Below are the code and all the weights of a small trained network. Each question names an input and a class and asks about switching units off, where a switched-off unit gives its printed mean instead of its output.

import numpy as np


def w(rows, s, z=0):
    codes = np.array(rows[::2]) - 128.0
    scale = np.full(codes.shape[1], s)
    scale[-1] = z or s
    return codes * scale


def f(y):
    return np.maximum(y, 0)


def log_softmax(a):
    a = a - a.max(-1, keepdims=True)
    return a - np.log(np.exp(a).sum(-1, keepdims=True))


def net(x, mask):
    res = np.array(x, float).reshape(1, 3) / 4 @ E
    y = f(res @ A[0][:, :-1].T + A[0][:, -1])
    res = res + np.where(mask, y, B[0][:, -1]) @ B[0][:, :-1]
    return log_softmax(res[-1] @ U[:, :-1].T + U[:, -1])


A, B = {}, {}
E = w([
[131,96,201,2,166,106],'x0',
[132,134,192,201,232,99],'x1',
[233,55,165,142,63,101],'x2',
],0.0098)
A[0] = w([
[135,105,166,7,81,93,131],'n0',
[87,201,152,82,174,94,37],'n1',
[69,167,91,146,205,121,106],'n2',
[37,203,119,70,64,220,113],'n3',
[146,140,209,89,147,16,239],'n4',
[126,185,157,82,160,120,222],'n5',
[121,93,127,88,64,147,80],'n6',
[64,176,102,177,193,65,121],'n7',
[140,82,125,74,87,126,131],'n8',
[97,125,91,190,153,178,43],'n9',
[137,152,97,83,110,160,24],'n10',
[128,107,151,180,176,108,169],'n11',
[121,141,216,65,199,64,237],'n12',
[161,130,83,132,93,186,58],'n13',
[75,122,62,83,103,190,126],'n14',
[141,100,73,213,162,227,255],'n15',
[199,37,150,192,135,98,166],'n16',
[101,126,99,104,99,212,127],'n17',
[108,165,84,153,172,164,88],'n18',
[139,148,64,202,193,103,183],'n19',
[178,107,89,202,64,205,192],'n20',
[168,143,48,158,179,193,87],'n21',
],0.012,0.0053)
B[0] = w([
[230,84,10,83,206,81,230],'n0',
[28,114,164,163,188,67,178],'n1',
[205,117,205,122,219,190,196],'n2',
[62,38,88,186,53,222,223],'n3',
[147,51,79,68,202,228,228],'n4',
[67,53,111,104,182,162,196],'n5',
[222,85,79,130,163,90,175],'n6',
[203,174,151,191,206,136,200],'n7',
[196,102,34,108,96,65,186],'n8',
[224,171,43,185,182,73,167],'n9',
[135,98,83,145,195,181,149],'n10',
[183,135,112,178,150,219,181],'n11',
[63,47,129,24,219,237,250],'n12',
[74,99,62,134,53,42,163],'n13',
[12,88,178,174,50,212,199],'n14',
[188,255,29,223,74,103,222],'n15',
[64,143,127,192,14,168,213],'n16',
[66,108,100,182,36,164,179],'n17',
[189,75,80,105,179,152,172],'n18',
[181,195,45,209,178,143,201],'n19',
[35,172,147,188,36,50,226],'n20',
[193,103,36,146,175,48,167],'n21',
],0.0079,0.013)
U = w([
[93,193,127,224,72,192,233],'0',
[232,164,42,108,210,54,170],'1',
[73,72,133,96,143,167,247],'2',
[61,115,203,98,254,94,2],'3',
[111,189,112,157,20,65,17],'4',
],0.0089,0.0055)

Each question gives the input, the list of numbers given to net, and the class t.
The units are the neurons (one row each of A and B). Each row of codes is followed by its name. A weight is (code - 128) times the scale printed after its matrix; where a second scale follows, it is the last column's (A, B and U).
mask holds one flag per neuron, in row order. A switched-off neuron (its flag False) gives its mean, the last column of its row in B, instead of its output. The means were averaged over made-up inputs and are rounded, as every weight is.
A unit's drop is (log p(t) with every unit on - log p(t) with that unit switched off) / (log p(t) with every unit on - log p(t) with every unit switched off).
The circuit of an input: a set's keep is (log p(t) with only the set's units on - log p(t) with every unit switched off) / (log p(t) with every unit on - log p(t) with every unit switched off). Starting from the 12 units with the biggest drops (on a tie, the unit counted first), units are removed one at a time, each time the one whose removal leaves the highest keep (on an exact tie, the one counted first), for as long as the keep stays at least 0.8.
units of the circuit, in order: the units of the circuit, biggest drop first
k most important neurons: the k neurons with the biggest drops, biggest first
drop when u is switched off: that unit's drop, to one decimal
input [1,6,2], class 2: 2 most important neurons -> [n12 n4]
input [7,-8,4], class 1: units of the circuit, in order -> [n0]
input [-8,-5,1], class 4: units of the circuit, in order -> [n20 n13 n12]
input [0,-4,6], class 4: 2 most important neurons -> [n20 n16]
input [0,3,4], class 0: 2 most important neurons -> [n16 n0]
input [-2,1,-7], class 1: 4 most important neurons -> [n16 n18 n20 n9]
input [1,6,-4], class 3: 4 most important neurons -> [n0 n12 n1 n8]
input [-1,2,-8], class 1: 2 most important neurons -> [n16 n18]
input [-8,-7,1], class 4: drop when n13 is switched off -> 0.2
input [1,1,2], class 2: drop when n15 is switched off -> 0.4
input [8,-4,2], class 1: drop when n0 is switched off -> 2.6
input [3,3,-1], class 3: drop when n3 is switched off -> 0.2
